Below is a small trained network, with its code and all its weights. Each question gives an input and a class and asks what happens when units are switched off, that is, made to give their printed mean instead of their output.

import numpy as np


def w(rows, s, z=0):
    codes = np.array(rows[::2]) - 128.0
    scale = np.full(codes.shape[1], s)
    scale[-1] = z or s
    return codes * scale


def f(y):
    return np.maximum(y, 0)


def log_softmax(a):
    a = a - a.max(-1, keepdims=True)
    return a - np.log(np.exp(a).sum(-1, keepdims=True))


def net(x, mask):
    res = np.array(x, float).reshape(1, 5) / 4 @ E
    y = f(res @ A[0][:, :-1].T + A[0][:, -1])
    res = res + np.where(mask, y, B[0][:, -1]) @ B[0][:, :-1]
    return log_softmax(res[-1] @ U[:, :-1].T + U[:, -1])


A, B = {}, {}
E = w([
[104,153,167,204,199,206,100,88],'x0',
[62,90,216,73,192,123,95,167],'x1',
[194,123,106,116,202,158,145,118],'x2',
[96,172,87,141,131,237,235,150],'x3',
[89,2,160,160,207,78,167,63],'x4',
],0.0076)
A[0] = w([
[136,100,109,85,209,166,151,139,116],'n1',
[178,235,54,143,85,157,146,90,198],'n2',
[135,124,99,216,175,159,142,134,252],'n3',
[137,80,147,95,178,233,161,163,207],'n4',
[70,180,145,170,109,142,142,125,155],'n5',
[152,171,110,84,69,153,173,163,171],'n6',
[154,112,141,184,130,100,148,78,145],'n7',
[165,184,63,117,138,146,116,118,167],'n8',
[35,120,161,160,160,89,113,117,101],'n9',
[118,111,146,138,168,201,142,89,145],'n10',
[81,164,170,141,127,153,54,163,145],'n11',
[56,111,75,127,22,43,153,160,128],'n12',
[92,85,129,176,157,100,99,100,183],'n13',
[102,60,93,131,53,129,127,161,202],'n14',
[98,100,147,172,144,132,156,2,206],'n15',
],0.0086,0.003)
B[0] = w([
[150,80,156,62,229,80,201,112,197],'n1',
[31,253,93,194,93,202,110,65,254],'n2',
[88,236,71,103,108,160,190,40,221],'n3',
[129,206,176,55,205,128,208,125,234],'n4',
[78,110,141,93,181,203,140,83,172],'n5',
[110,206,94,127,92,148,191,36,214],'n6',
[84,139,82,154,115,157,155,97,181],'n7',
[109,239,118,154,74,221,76,81,200],'n8',
[17,144,131,177,83,176,81,71,200],'n9',
[161,207,142,59,117,105,241,68,202],'n10',
[61,144,146,102,134,176,50,132,186],'n11',
[112,213,156,50,152,33,163,127,219],'n12',
[112,190,91,105,147,220,134,136,211],'n13',
[106,236,114,26,144,72,231,137,191],'n14',
[73,177,70,149,54,130,194,49,233],'n15',
],0.0063,0.0072)
U = w([
[207,136,94,164,104,28,118,172,4],'0',
[122,167,149,19,193,33,232,122,93],'1',
[96,207,61,181,109,184,134,80,248],'2',
[87,71,191,78,219,179,1,155,26],'3',
],0.0072,0.0023)

Each question gives the input, the list of numbers given to net, and the class t.
The units are the neurons (one row each of A and B). Each row of codes is followed by its name. A weight is (code - 128) times the scale printed after its matrix; where a second scale follows, it is the last column's (A, B and U).
mask holds one flag per neuron, in row order. A switched-off neuron (its flag False) gives its mean, the last column of its row in B, instead of its output. The means were averaged over made-up inputs and are rounded, as every weight is.
A unit's drop is (log p(t) with every unit on - log p(t) with that unit switched off) / (log p(t) with every unit on - log p(t) with every unit switched off).
The circuit of an input: a set's keep is (log p(t) with only the set's units on - log p(t) with every unit switched off) / (log p(t) with every unit on - log p(t) with every unit switched off). Starting from the 12 units with the biggest drops (on a tie, the unit counted first), units are removed one at a time, each time the one whose removal leaves the highest keep (on an exact tie, the one counted first), for as long as the keep stays at least 0.8.
circuit, biggest first: the units of the circuit, biggest drop first
top k neurons: the k neurons with the biggest drops, biggest first
drop when u is switched off: that unit's drop, to one decimal
input [0,8,-1,8,-4], class 1: circuit, biggest first : (n4, n2)
input [-8,-3,4,-8,-4], class 0: circuit, biggest first : (n4, n3)
input [-6,-4,-5,0,-1], class 1: circuit, biggest first : (n12)
input [0,-1,-6,-1,2], class 1: top 4 neurons : (n2, n12, n8, n14)
input [8,5,8,-6,-1], class 1: circuit, biggest first : (n10, n2)
input [7,-2,8,4,5], class 1: circuit, biggest first : (n1, n4)
input [-2,-6,-7,-6,-3], class 1: top 2 neurons : (n12, n14)
input [-5,8,-6,7,-8], class 1: top 4 neurons : (n12, n14, n9, n15)
input [-4,8,5,-6,8], class 3: drop when n9 is switched off : 0.4
input [-6,8,4,-3,0], class 3: drop when n10 is switched off : 0.3
input [-6,-4,-5,-2,-2], class 1: drop when n12 is switched off : 0.9
